Below are the code and all the weights of a small trained network. Each question names an input and a class and asks about switching units off, where a switched-off unit gives its printed mean instead of its output.

import numpy as np


def w(rows, s, z=0):
    codes = np.array(rows[::2]) - 128.0
    scale = np.full(codes.shape[1], s)
    scale[-1] = z or s
    return codes * scale


def norm(h):
    return h / np.sqrt((h * h).mean(-1, keepdims=True) + 1e-5)


def f(y):
    return np.maximum(y, 0)


def log_softmax(a):
    a = a - a.max(-1, keepdims=True)
    return a - np.log(np.exp(a).sum(-1, keepdims=True))


def net(x, mask):
    res = np.array(x, float).reshape(1, 4) / 4 @ E
    u = 0
    for l in range(2):
        y = f(norm(res) @ A[l][:, :-1].T + A[l][:, -1])
        res = res + np.where(mask[u : u + 4], y, B[l][:, -1]) @ B[l][:, :-1]
        u += 4
    return log_softmax(norm(res)[-1] @ U[:, :-1].T + U[:, -1])


A, B = {}, {}
E = w([
[202,165,29,179,77,63],'x0',
[233,46,61,3,142,80],'x1',
[2,181,142,51,123,109],'x2',
[84,166,68,130,227,76],'x3',
],0.0059)
A[0] = w([
[97,151,195,136,140,197,62],'0.n0',
[87,84,255,78,188,156,3],'0.n1',
[190,111,99,99,84,108,29],'0.n2',
[48,142,104,133,107,33,157],'0.n3',
],0.0071,0.0042)
B[0] = w([
[133,78,77,127,70,147,215],'0.n0',
[108,145,57,41,237,236,237],'0.n1',
[228,141,9,81,95,64,209],'0.n2',
[113,106,178,133,131,84,252],'0.n3',
],0.011,0.0033)
A[1] = w([
[254,127,107,216,226,72,252],'1.n0',
[221,56,171,93,212,158,237],'1.n1',
[217,62,96,87,42,148,126],'1.n2',
[139,161,205,105,170,237,41],'1.n3',
],0.0057,0.0021)
B[1] = w([
[175,167,168,91,188,183,255],'1.n0',
[99,205,116,183,48,76,223],'1.n1',
[134,39,90,126,47,82,229],'1.n2',
[109,2,69,99,135,241,175],'1.n3',
],0.0089,0.0054)
U = w([
[68,85,118,68,193,249,253],'0',
[63,115,163,53,187,14,115],'1',
[244,86,71,81,90,46,219],'2',
[217,158,177,214,146,194,51],'3',
[181,187,143,141,251,76,123],'4',
[29,186,193,228,125,96,136],'5',
[104,127,171,147,94,73,9],'6',
[129,16,151,183,52,170,10],'7',
],0.015,0.0036)

Each question gives the input, the list of numbers given to net, and the class t.
The units are the neurons (one row each of A and B). Each row of codes is followed by its name. A weight is (code - 128) times the scale printed after its matrix; where a second scale follows, it is the last column's (A, B and U).
mask holds one flag per neuron, layer by layer. A switched-off neuron (its flag False) gives its mean, the last column of its row in B, instead of its output. The means were averaged over made-up inputs and are rounded, as every weight is.
A unit's drop is (log p(t) with every unit on - log p(t) with that unit switched off) / (log p(t) with every unit on - log p(t) with every unit switched off).
The circuit of an input: a set's keep is (log p(t) with only the set's units on - log p(t) with every unit switched off) / (log p(t) with every unit on - log p(t) with every unit switched off). Starting from all 8 units, units are removed one at a time, each time the one whose removal leaves the highest keep (on an exact tie, the one counted first), for as long as the keep stays at least 0.8.
circuit, biggest first: the units of the circuit, biggest drop first
most important unit: the unit with the biggest drop
top k neurons: the k neurons with the biggest drops, biggest first
drop when u is switched off: that unit's drop, to one decimal
input [8,-4,-3,7], class 4: most important unit	1.n0
input [4,6,8,2], class 1: top 3 neurons	[0.n3; 0.n0; 1.n2]
input [2,2,2,7], class 4: top 4 neurons	[1.n2; 0.n0; 1.n0; 1.n3]
input [7,-1,-1,3], class 4: circuit, biggest first	[1.n0; 0.n0; 1.n2]
input [1,-1,-3,-1], class 3: top 3 neurons	[1.n0; 0.n0; 0.n2]
input [6,-1,7,-2], class 1: top 2 neurons	[1.n1; 0.n3]
input [-1,-4,3,6], class 5: top 2 neurons	[0.n1; 0.n2]
input [-6,-7,-4,-6], class 0: drop when 1.n2 is switched off	0.1
input [8,-1,6,0], class 1: drop when 0.n3 is switched off	0.3
input [-2,2,-4,7], class 4: drop when 0.n2 is switched off	0.0
